[[-3.99  4.38 -2.92  3.60]
 [ 3.65  4.12  3.71 -3.67]
 [ 4.28 -3.41  3.45 -4.40]
 [-4.52 -3.27 -4.06  2.73]]
=>
[[ 4.28 -3.41  3.45 -4.40]
 [ 3.65  4.12  3.71 -3.67]
 [-3.99  4.38 -2.92  3.60]
 [-4.52 -3.27 -4.06  2.73]]

[[-3.42 -1.28  3.30]
 [ 3.63  3.92 -4.76]
 [ 0.58  2.62 -1.51]
 [-0.88  0.90  0.42]
 [-1.10  5.18 -0.74]
 [-0.74 -3.03  1.99]
 [ 3.38  0.77 -3.45]
 [ 1.88 -2.13 -0.76]
 [-0.50 -0.48  0.78]
 [-1.33  1.57  0.70]
 [-3.09  2.50  1.93]]
=>
[[ 3.63  3.92 -4.76]
 [ 3.38  0.77 -3.45]
 [ 1.88 -2.13 -0.76]
 [ 0.58  2.62 -1.51]
 [-0.50 -0.48  0.78]
 [-0.74 -3.03  1.99]
 [-0.88  0.90  0.42]
 [-1.10  5.18 -0.74]
 [-1.33  1.57  0.70]
 [-3.09  2.50  1.93]
 [-3.42 -1.28  3.30]]

[[-0.69 -2.72  1.61 -2.38  2.28 -3.13]
 [-0.73 -2.60  1.85 -0.80  3.18 -0.07]
 [-0.05 -1.43  2.49 -1.62  4.70  0.49]]
=>
[[-0.05 -1.43  2.49 -1.62  4.70  0.49]
 [-0.69 -2.72  1.61 -2.38  2.28 -3.13]
 [-0.73 -2.60  1.85 -0.80  3.18 -0.07]]

[[ 0.38  3.71 -3.91  0.29  1.40 -1.09]
 [-1.99  3.05 -2.53 -0.87  2.41 -0.84]
 [ 5.08 -0.31 -0.69  2.37 -1.58 -0.40]
 [-2.86 -1.57  2.19 -1.54  0.29  0.73]]
=>
[[ 5.08 -0.31 -0.69  2.37 -1.58 -0.40]
 [ 0.38  3.71 -3.91  0.29  1.40 -1.09]
 [-1.99  3.05 -2.53 -0.87  2.41 -0.84]
 [-2.86 -1.57  2.19 -1.54  0.29  0.73]]

[[ 3.31 -0.51]
 [ 2.27 -2.12]
 [-3.97 -1.30]
 [-3.09  1.26]
 [ 3.75  1.09]
 [ 1.34  4.13]
 [-1.96 -5.16]
 [-3.74 -1.02]]
=>
[[ 3.75  1.09]
 [ 3.31 -0.51]
 [ 2.27 -2.12]
 [ 1.34  4.13]
 [-1.96 -5.16]
 [-3.09  1.26]
 [-3.74 -1.02]
 [-3.97 -1.30]]

[[-1.34  4.09 -2.33 -0.75 -2.51  2.25  3.09  2.99  4.40 -1.26 -1.14  0.53
   0.68  0.55  2.99]
 [ 0.64 -2.02  0.14  0.42 -0.80 -0.06 -0.41  2.72 -0.77  1.58 -0.72 -0.82
  -0.26  0.41  2.72]
 [-0.99 -1.94  1.82 -1.98  3.01  2.48  0.17 -1.47 -0.60 -1.28  5.39 -1.14
   0.91 -0.11 -1.47]
 [-1.55  0.09 -3.46 -5.50 -2.52 -0.32  6.34 -4.22  2.35 -3.73 -0.95 -3.10
   3.39  0.15 -4.22]
 [ 2.27 -0.64 -3.81  2.66 -0.91 -1.61 -0.40 -0.05  1.59  0.33 -1.87 -2.47
   0.00 -0.23 -0.05]
 [-1.39 -0.76  1.30  3.50 -1.86 -0.80  0.53 -0.67  1.70 -0.87 -0.82 -0.90
   0.86  1.18 -0.67]]
=>
[[ 2.27 -0.64 -3.81  2.66 -0.91 -1.61 -0.40 -0.05  1.59  0.33 -1.87 -2.47
   0.00 -0.23 -0.05]
 [ 0.64 -2.02  0.14  0.42 -0.80 -0.06 -0.41  2.72 -0.77  1.58 -0.72 -0.82
  -0.26  0.41  2.72]
 [-0.99 -1.94  1.82 -1.98  3.01  2.48  0.17 -1.47 -0.60 -1.28  5.39 -1.14
   0.91 -0.11 -1.47]
 [-1.34  4.09 -2.33 -0.75 -2.51  2.25  3.09  2.99  4.40 -1.26 -1.14  0.53
   0.68  0.55  2.99]
 [-1.39 -0.76  1.30  3.50 -1.86 -0.80  0.53 -0.67  1.70 -0.87 -0.82 -0.90
   0.86  1.18 -0.67]
 [-1.55  0.09 -3.46 -5.50 -2.52 -0.32  6.34 -4.22  2.35 -3.73 -0.95 -3.10
   3.39  0.15 -4.22]]
